144	112	151	110	146	149	111
144	114	145	109	148	145	109
110	145	110	146	110	114	145
→ 109

122	122	124	106
137	153	132	136
→ 136

151	107	130	150	103	129	148
151	108	142	115	116	146	104
152	126	108	149	121	108	153
→ 104

111	107	135	132	128
129	108	119	124	129
→ 129

138	126	141	112
144	125	133	102
→ 102

156	156	148	139	142
153	153	146	141	139
151	156	147	136	143
→ 139

129	111	129	125	124	143	145
147	108	137	148	149	122	115
147	115	149	114	106	148	146
→ 115

142	131	137	125	120	106
141	129	101	124	130	117
→ 117

148	151	139	142	142	140
125	128	116	156	118	118
152	155	140	139	140	140
→ 118
---
[[119 127 122 123 143 123]
 [110 124 114 117 131 116]
 [132 104 138 140 121 136]] | 132

[[141 120 143 120 150]
 [118 124 141 108 124]
 [122 132 145 125 110]] | 122

[[105 136 122 134 141 117]
 [144 124 133 134 137 122]
 [118 136 121 124 121 126]] | 118

[[142 122 118 120 152 131]
 [110 128 133 137 127 129]
 [123 117 118 122 102 122]] | 123

[[157 128 136 131 135 132 122]
 [104 136 116 129 134 111 128]
 [107 138 132 129 118 133 135]] | 107

[[ 98 129  98 126 133 118]
 [138 136 145 133 137 133]
 [135 138 143 129 136 132]] | 135
---
[[127 103 122 135 142]
 [123 141 117 130 147]] yields 130

[103 134 102 130 125] yields 130

[100 155 101 107] yields 101

[[137 128 131 123 135 123 122]
 [137 110 113 107 116 127 106]] yields 127

[134 141 136 136 131 111  99] yields 111

[[150 130 128 124 127 123 132]
 [118 131 128 119 135 144 131]
 [120 129 132 130 129 107 129]] yields 107

[124 148 134 152] yields 134

[[132 134 128 108 110]
 [105 144 121 130 108]] yields 130

[142  99 132 105 100 139 122] yields 139

[[144 111 116 141 135 136 114]
 [125 132 140 122 118 135 137]
 [130 120 121 114 149 120 119]] yields 120
---
[[117 133 137 107 120]
 [133 131 104 146 141]
 [123 115 132 111 126]] --> 123

[[127 128 137 127 121 120]
 [112 120 130 144 151 155]
 [136 143 137 130 127 114]] --> 136

[[129 128 124 127 131 120 133]
 [116 106 136 110 131 129 124]
 [121 131 115 116 130 131 130]] --> 121

[[142 138 134 106 142]
 [128 115 134 147 124]
 [137 128 130 125 153]] --> 137

[[141 125 143 141 119 150]
 [129 129 129 129 130 127]
 [115 138 110 108 139 100]] --> 115

[[147 132 119 132 109 147 143]
 [151 112 141 108 128 133 134]
 [140 127 109 150 118 138 143]] --> 140
---
array([103, 135, 113, 155]): 155, 103

array([[123, 143, 129, 109, 102, 146],
       [135, 119, 140, 120, 134, 137],
       [138, 122, 138, 121, 132, 136]]): 146, 102

array([[142, 140, 146, 112, 105, 143],
       [117, 113, 120, 136, 139, 116],
       [111, 113, 110, 144, 141, 116]]): 146, 105

array([[113, 107, 110, 111, 150],
       [147, 143, 147, 151, 112],
       [136, 131, 129, 131, 126]]): 151, 107

array([[122, 118, 115, 124, 140, 131],
       [122, 122, 121, 125, 132, 130],
       [146, 154, 153, 138, 103, 122]]): 154, 103

array([120, 119, 149,  98, 119, 100]): 149, 98

array([[113, 112, 124, 154, 144, 105, 104],
       [128, 134, 131, 137, 110, 150, 139],
       [122, 125, 122, 107, 130, 111, 141]]): 154, 104
---
array([136, 131,  99, 127, 146, 110]) -> 127
array([127, 154, 124, 121]) -> 154
array([114, 136, 136, 101]) -> 136
array([149, 154, 122, 125]) -> 154
array([126, 156, 147, 104]) -> 156
array([118, 140, 153, 128]) -> 140
array([134, 136, 124, 135, 104, 131, 125]) -> 104
array([133, 151, 135, 117, 111, 123, 147]) -> 111
array([156, 157, 157, 157, 157, 157, 157]) -> 157
---
128,126,132,127,116,126
133,126,126,129,105,126
120,124,127,129,103,127
→ 124

138,138,136,151,134,135
138,115,115,141,134,118
138,142,139,106,128,132
→ 142

141,141,106,132,130,116
102,148,120,143,145,126
102,106,138,144,145,153
→ 106

122,141,139,148,132,117
143,122,134,139,148,117
144,155,121,126,105,121
→ 155

127,126,118,118,106,126
137,127,120,122,103,119
136,133,125,111,107,129
→ 133

102,102,101,101,154,155
109,105,110,116,140,143
102,103,103,104,152,154
→ 103

128,123,122,113,118,120
130,119,112,105,124,118
127,124,122,113,117,119
→ 124

98,144,130,110,125,121
129,147,107,134,144,107
109,121,131,136,125,156
→ 121

132,149,113,138,119,115
136,112,116,128,126,122
146,129,105,112,133,144
→ 129
---
[150 110 115 144 152 157 102] value 150

[130  98 132  99 126] value 126

[152 116 118 123 138] value 123

[142 130 149 121 144 125] value 142

[147 124 104 127 148] value 127

[105 127 140 121] value 121

[[119 125 138 140 116]
 [137 142 124 105 130]] value 138
